Facts:
brega -κ-> bobur; brega -κ-> brelosi; brega -κ-> veklu; brega -κ-> pasto; brisobrir -κ-> baplaplal
brisobrir -κ-> refur; brisobrir -κ-> klidil; daplovis -κ-> mestu; daplovis -κ-> refur; daplovis -κ-> dritrur
denok -κ-> sobro; denok -κ-> loskas; denok -κ-> fetuklim; dofle -κ-> loton; dofle -κ-> braskor
drikli -κ-> tetrom; drikli -κ-> baplaplal; drikli -κ-> bolen; drikli -κ-> masen; drikli -κ-> deno
flovus -κ-> brelosi; flovus -κ-> mestu; flovus -κ-> braflaruk; gasak -κ-> babelal; goser -κ-> dofa
goser -κ-> loskas; goser -κ-> zaril; goser -κ-> vubrus; goser -κ-> griker; goser -κ-> trokla
gumar -κ-> bobur; gumar -κ-> tosus; klisol -κ-> drekober; klisol -κ-> grogrum; klofler -κ-> trigrum
klofler -κ-> timiplil; klofler -κ-> veklu; klolovom -κ-> trigrum; klolovom -κ-> leklabi; klolovom -κ-> klosku
lagal -κ-> gofol; lifo -κ-> sogre; lifo -κ-> vubrus; lifo -κ-> klidil; lifo -κ-> piflo
lifo -κ-> braskor; lobrestan -κ-> drekober; lobrestan -κ-> sugral; lobrestan -κ-> piflo; makur -κ-> sogre
makur -κ-> drevos; makur -κ-> loskas; makur -κ-> griker; makur -κ-> piflo; midrek -κ-> biku
midrek -κ-> kupel; musa -κ-> dreflak; musa -κ-> timiplil; nonipor -κ-> sogre; nonipor -κ-> graplo
nonipor -κ-> mestu; nonipor -κ-> soskan; nonipor -κ-> refur; nonipor -κ-> klidil; pogom -κ-> brelosi
pogom -κ-> trokla; roflel -κ-> dreflak; roflel -κ-> klika; roflel -κ-> veklu; stanuvis -κ-> zolen
stanuvis -κ-> sogre; stanuvis -κ-> griker; stiflak -κ-> grogrum; stiflak -κ-> greflakle; stiflak -κ-> zaril
stigre -κ-> tetrom; stigre -κ-> braflaruk; stigre -κ-> zaril; stubri -κ-> klika; stubri -κ-> veklu
studres -κ-> trigrum; trigro -κ-> bobur; trigro -κ-> ploti; trigro -κ-> mestu; trigro -κ-> kupel
trigro -κ-> greflakle; trigro -κ-> griker; trorur -κ-> brelosi; trorur -κ-> braflaruk; tustutrom -κ-> dreflak
tustutrom -κ-> rustu; tustutrom -κ-> skuruskor; zaze -κ-> drekober; zaze -κ-> timiplil; zaze -κ-> brelosi
zaze -κ-> skuruskor; zestem -κ-> zaril; zestem -κ-> piflo; baplaplal -Λ-> i; bobur -Λ-> f
bolen -Λ-> j; braflaruk -Λ-> d; brelosi -Λ-> g; bruples -Λ-> j; buflil -Λ-> b
daplovis -Λ-> a; deno -Λ-> g; denok -Λ-> c; dofa -Λ-> f; dofle -Λ-> j
dogrur -Λ-> b; drekober -Λ-> h; druple -Λ-> e; fetuklim -Λ-> d; flovus -Λ-> e
fusto -Λ-> b; gasak -Λ-> j; getren -Λ-> i; gofol -Λ-> c; goser -Λ-> d
graplo -Λ-> c; grogrum -Λ-> e; gumar -Λ-> h; kasem -Λ-> b; klidil -Λ-> d
klika -Λ-> b; klimis -Λ-> g; klisol -Λ-> a; klofler -Λ-> k; klolovom -Λ-> g
leklabi -Λ-> d; lifo -Λ-> f; lobrestan -Λ-> h; loton -Λ-> c; makur -Λ-> e
masen -Λ-> b; midrek -Λ-> b; musa -Λ-> c; nuskir -Λ-> h; pasto -Λ-> b
pliman -Λ-> a; pogom -Λ-> j; puskin -Λ-> j; refur -Λ-> j; rustu -Λ-> a
skuruskor -Λ-> a; stanuvis -Λ-> g; stiflak -Λ-> d; stigre -Λ-> a; stubri -Λ-> i
studres -Λ-> f; sugral -Λ-> b; timiplil -Λ-> k; tosus -Λ-> f; trigro -Λ-> d
trigrum -Λ-> h; trokla -Λ-> k; trorur -Λ-> g; tustutrom -Λ-> a; vuklam -Λ-> h
zaril -Λ-> g; zaze -Λ-> f; zolen -Λ-> c; zoves -Λ-> a; babelal -τ-> makur
babelal -τ-> refur; braflaruk -τ-> musa; brisobrir -τ-> stanuvis; bruples -τ-> flovus; daplovis -τ-> zolen
deno -τ-> rustu; deno -τ-> gofol; dofle -τ-> buflil; dogrur -τ-> stubri; drikli -τ-> dritrur
dritrur -τ-> drikli; fetuklim -τ-> zoves; gasak -τ-> klika; getren -τ-> stiflak; goser -τ-> tustutrom
graplo -τ-> zaze; grogrum -τ-> klimis; gumar -τ-> roflel; kasem -τ-> stanuvis; klika -τ-> gasak
klika -τ-> gofol; klisol -τ-> drikli; klisol -τ-> klofler; klofler -τ-> klisol; klofler -τ-> dritrur
klolovom -τ-> pasto; kupel -τ-> goser; kupel -τ-> dofle; lifo -τ-> timiplil; loton -τ-> studres
makur -τ-> midrek; masen -τ-> musa; pasto -τ-> trigro; pasto -τ-> klolovom; piflo -τ-> dofa
pogom -τ-> drekober; pogom -τ-> zoves; puskin -τ-> dritrur; refur -τ-> midrek; rustu -τ-> klika
rustu -τ-> gofol; skaskar -τ-> leklabi; skaskar -τ-> stubri; sugral -τ-> drekober; sugral -τ-> fetuklim
timiplil -τ-> lifo; tosus -τ-> brelosi; vuklam -τ-> trigro; zaril -τ-> bobur; zaze -τ-> graplo
zolen -τ-> daplovis; zoves -τ-> fetuklim; babelal -Σ-> soskan; baplaplal -Σ-> ploti; bobur -Σ-> klola
bolen -Σ-> nonipor; braflaruk -Σ-> sogre; braskor -Σ-> zestem; brega -Σ-> ploti; brelosi -Σ-> klosku
brisobrir -Σ-> dreflak; bruples -Σ-> ploti; buflil -Σ-> tetrom; daplovis -Σ-> griker; deno -Σ-> biku
denok -Σ-> ploti; dofa -Σ-> teber; dofle -Σ-> tetrom; dogrur -Σ-> sketo; drekober -Σ-> teber
drikli -Σ-> veklu; dritrur -Σ-> veklu; druple -Σ-> tetrom; fetuklim -Σ-> teber; flovus -Σ-> ploti
fusto -Σ-> ploti; gasak -Σ-> biku; getren -Σ-> soskan; gofol -Σ-> biku; goser -Σ-> tetrom
graplo -Σ-> nonipor; greflakle -Σ-> ploti; grogrum -Σ-> vubrus; gumar -Σ-> zestem; kasem -Σ-> dreflak
klidil -Σ-> dreflak; klika -Σ-> biku; klimis -Σ-> vubrus; klisol -Σ-> veklu; klofler -Σ-> veklu
klolovom -Σ-> loskas; kupel -Σ-> tetrom; lagal -Σ-> ploti; leklabi -Σ-> sketo; lifo -Σ-> kidrur
lobrestan -Σ-> ploti; loton -Σ-> klipugrir; makur -Σ-> soskan; masen -Σ-> sogre; mestu -Σ-> zestem
midrek -Σ-> soskan; musa -Σ-> sogre; nuskir -Σ-> soskan; pasto -Σ-> loskas; piflo -Σ-> teber
pliman -Σ-> klosku; pogom -Σ-> teber; puskin -Σ-> veklu; refur -Σ-> soskan; roflel -Σ-> zestem
rustu -Σ-> biku; skaskar -Σ-> sketo; skuruskor -Σ-> trapa; sobro -Σ-> drevos; stanuvis -Σ-> dreflak
stiflak -Σ-> soskan; stigre -Σ-> kidrur; stubri -Σ-> sketo; studres -Σ-> klipugrir; sugral -Σ-> teber
timiplil -Σ-> kidrur; tosus -Σ-> klosku; trigro -Σ-> loskas; trigrum -Σ-> drevos; trokla -Σ-> nonipor
trorur -Σ-> ploti; tustutrom -Σ-> tetrom; vuklam -Σ-> loskas; zaril -Σ-> klola; zaze -Σ-> nonipor
zolen -Σ-> griker; zoves -Σ-> teber

Known rows:
gofol: [-33.0   1.8 -10.4 -11.7  26.3 -19.0 -21.9]
stanuvis: [-35.3  -0.3 -18.4   2.8  17.7  14.7 -29.0]
kasem: [-15.1  -0.2 -13.8 -37.4  11.6 -35.8 -29.5]
lifo: [ 16.4 -13.1 -12.3 -35.6  -7.3  -6.0 -28.3]
zaril: [-44.7  -0.4  -0.9 -44.5   3.8 -59.2 -29.0]
brelosi: [-63.0   8.3 -14.2 -14.3  33.0 -33.5 -36.1]
graplo: [-18.3  -2.6   0.8 -45.6  -4.5 -48.7 -18.7]
lobrestan: [-20.3  14.5 -13.5   7.9  31.1  29.2  17.8]
fusto: [-36.4  16.8 -19.5  -5.9  40.9   9.5  -0.3]
greflakle: [  5.4   0.1 -22.8   5.3  29.6  -0.9  28.1]
brega: [ 16.9  11.7 -29.3  14.9  39.7  38.3  30.3]
baplaplal: [-42.6  11.9 -13.2  -6.5  34.1 -12.3   0.2]
masen: [-17.1  -2.9  -9.2 -40.6   5.5 -44.6 -30.6]
stiflak: [  0.2 -13.5 -33.2  11.0  15.4  21.2  -8.4]
nuskir: [-41.4   2.4 -23.8  -3.7  27.3  -3.0 -19.7]
makur: [ -3.5 -14.5 -14.3 -32.7  -6.6  -9.3 -37.7]
babelal: [ 26.0 -14.8 -20.3 -36.3   5.2 -39.3 -10.6]
pogom: [ 11.4 -12.4 -16.4 -35.1   2.8 -15.4 -22.6]
drekober: [-40.5  -2.3 -19.6  -9.6  29.7 -26.4 -20.7]
tustutrom: [-29.0  13.3  -9.6  11.7  29.3  21.1  35.4]
klofler: [-65.0  21.4 -34.3 -21.3  26.0 -14.1  -8.9]
puskin: [-33.0   4.7 -24.0 -25.1  10.7 -29.6   0.7]
klisol: [-59.4  20.0  -7.7  -4.9   3.5  -9.3  62.5]
grogrum: [-23.1  -0.2  -8.6 -42.5   8.4 -48.8 -28.2]
vubrus: [ 38.2  -8.2 -20.9  16.2   9.4  -6.4  16.7]
soskan: [ 34.2 -12.1 -25.4  19.0  10.5  -1.3   5.3]
sogre: [ 31.4  -9.2 -21.1  15.1   8.6 -14.5  15.3]
sketo: [ 40.9   2.8 -24.6  19.0  19.6   8.9  11.7]
loskas: [ 32.8  -8.9 -20.4  13.5  10.8 -11.4  14.6]
klosku: [ 28.8   6.9 -22.5  13.1  30.1  -0.5  10.5]
biku: [ 31.9  -1.9 -21.5  14.1  18.0  -0.8  14.7]
teber: [ 34.7  -2.6 -24.4  14.1  20.4   6.6   7.9]
veklu: [ 25.4  10.0 -20.5   7.9  31.6 -19.5  10.2]
kidrur: [ 37.6   0.8 -22.4  17.3  21.9  10.7  14.2]

Rows, some named above:
[  1.8   7.0  17.2 -43.0   5.3 -44.3  26.7] => rustu
[-46.2  14.9 -16.7 -12.6  38.9 -24.3 -14.6] => trigrum
[ 52.0  -8.8 -26.3  31.8   6.9  41.8  16.2] => nonipor
[-13.0   1.5  -7.7 -35.1   8.1 -32.0 -15.2] => vuklam
[-69.0  23.2 -34.4 -19.5  25.5 -12.0  -9.1] => klofler
[ -9.3 -15.0 -26.2  -0.1  13.1 -19.2  -6.0] => klidil
[-33.8   4.8 -24.4  -9.1  32.1 -25.1 -29.2] => bobur
[-19.9  10.3  -4.0 -43.2  15.7 -20.4 -34.9] => klolovom
[ 14.8 -24.4 -19.4 -33.5  -4.1 -49.4  -9.5] => piflo
[ 27.1 -13.4 -20.1 -26.7   4.4 -24.3  -1.9] => skaskar
[-14.1   4.5 -10.0 -55.9  22.1 -58.2 -43.7] => timiplil
[  4.5   0.4 -21.8   6.8  29.0   0.6  25.9] => greflakle
[-34.0  -3.6 -27.9  -7.8  25.8 -20.6 -33.4] => trokla
[-20.4  13.4 -14.1   9.9  30.6  30.2  20.2] => lobrestan
[  6.7  -2.6  14.2 -40.0  -3.4 -34.6  23.3] => zoves
[-48.3   2.1 -40.6  -6.2   2.2 -34.4  37.6] => dritrur
[-19.5   1.8  -7.4  21.6  15.2  25.8  40.6] => stigre
[ 42.3 -20.0 -22.4 -19.2  -7.3  -1.5  -0.7] => brisobrir
[-48.9  23.7 -11.1   1.8  40.5  22.8   1.9] => trorur
[-15.0   0.3 -27.3  -1.9  33.9  -8.8  -4.6] => leklabi
[-12.0   3.9  -9.2 -27.8   9.1 -11.7 -14.7] => gumar
[  2.6   0.6  -2.3 -61.9  15.4 -57.7 -49.7] => klika
[ 13.0   4.0 -27.2  10.9  34.6  24.2  31.7] => lagal
[-37.2   2.8 -22.8 -21.8   8.8 -31.3   2.7] => puskin
[  7.2   0.7 -24.4   4.5  30.6  -1.6  28.4] => greflakle
[-29.5  15.6 -14.6  10.1  32.1  33.1  15.8] => lobrestan
[ 26.2 -20.2  -7.7 -47.9  -5.3 -43.0 -19.9] => fetuklim
[-37.8  18.2  -9.7  10.0  31.7  27.8  18.3] => denok
[ 31.4 -11.5 -20.5 -27.6   4.6 -24.7  -1.6] => skaskar
[-35.9  10.3 -27.0  -0.9  37.6   8.9 -26.2] => stubri
[-15.0   6.4  -8.8 -55.5  20.4 -57.1 -41.8] => timiplil
[-51.4  10.0 -17.6  -4.4  32.2  -7.3 -29.0] => klimis
[-34.4   6.9 -25.2 -24.0  10.6 -26.5   4.4] => puskin
[-27.0  -9.7 -28.9  -2.2  23.7   9.1 -35.7] => midrek
[-12.3   0.4  -7.4 -48.2  11.7 -48.1 -36.7] => pasto
[-29.0  10.5 -26.1  -2.6  37.3  11.2 -29.1] => stubri
[-39.3   5.7 -10.7 -13.9  27.8 -20.3 -25.0] => gofol
[-30.4  13.5 -18.7   6.2  35.3  30.6   1.2] => flovus
[-27.1   0.0   0.1 -47.4   6.6 -49.9 -36.3] => deno
[ 26.8  -8.7  -9.3 -44.3   3.0 -27.7 -26.8] => gasak
[ 15.3  -3.0 -37.1   6.5  35.6  27.2  -1.5] => roflel
[ 13.0   0.3   9.9 -22.7  -8.6  -6.2  39.3] => daplovis
[ -7.5 -19.1 -12.2 -44.9  -3.6 -54.5 -25.6] => refur
[-28.7   8.7  -5.3   9.4  23.2   1.2  36.0] => pliman
[-38.8  14.6  -3.0   3.1  32.3 -16.9  40.5] => skuruskor
[  8.3 -10.3 -31.2  12.1  17.7  34.2  -5.1] => trigro
[-15.7  -8.8  -9.2 -47.5   3.4 -46.2 -40.7] => sugral
[ 33.4  11.6 -15.4  17.3  24.1   7.7  37.2] => ploti
[-28.2   1.9   0.1 -36.7   3.9 -42.3 -15.4] => loton
[-34.0   1.6  -1.1 -36.4   6.3 -41.9 -14.1] => loton
[ 13.3 -13.5 -12.7 -29.6  -7.5  -6.1 -25.2] => lifo
[-14.8 -14.3 -25.5  -3.4  15.3 -19.2  -3.9] => klidil
[-40.9  19.1 -16.7  -1.4  38.6  10.0 -14.7] => musa
[ -1.9 -14.5 -14.5 -32.8  -7.6  -7.3 -35.5] => makur

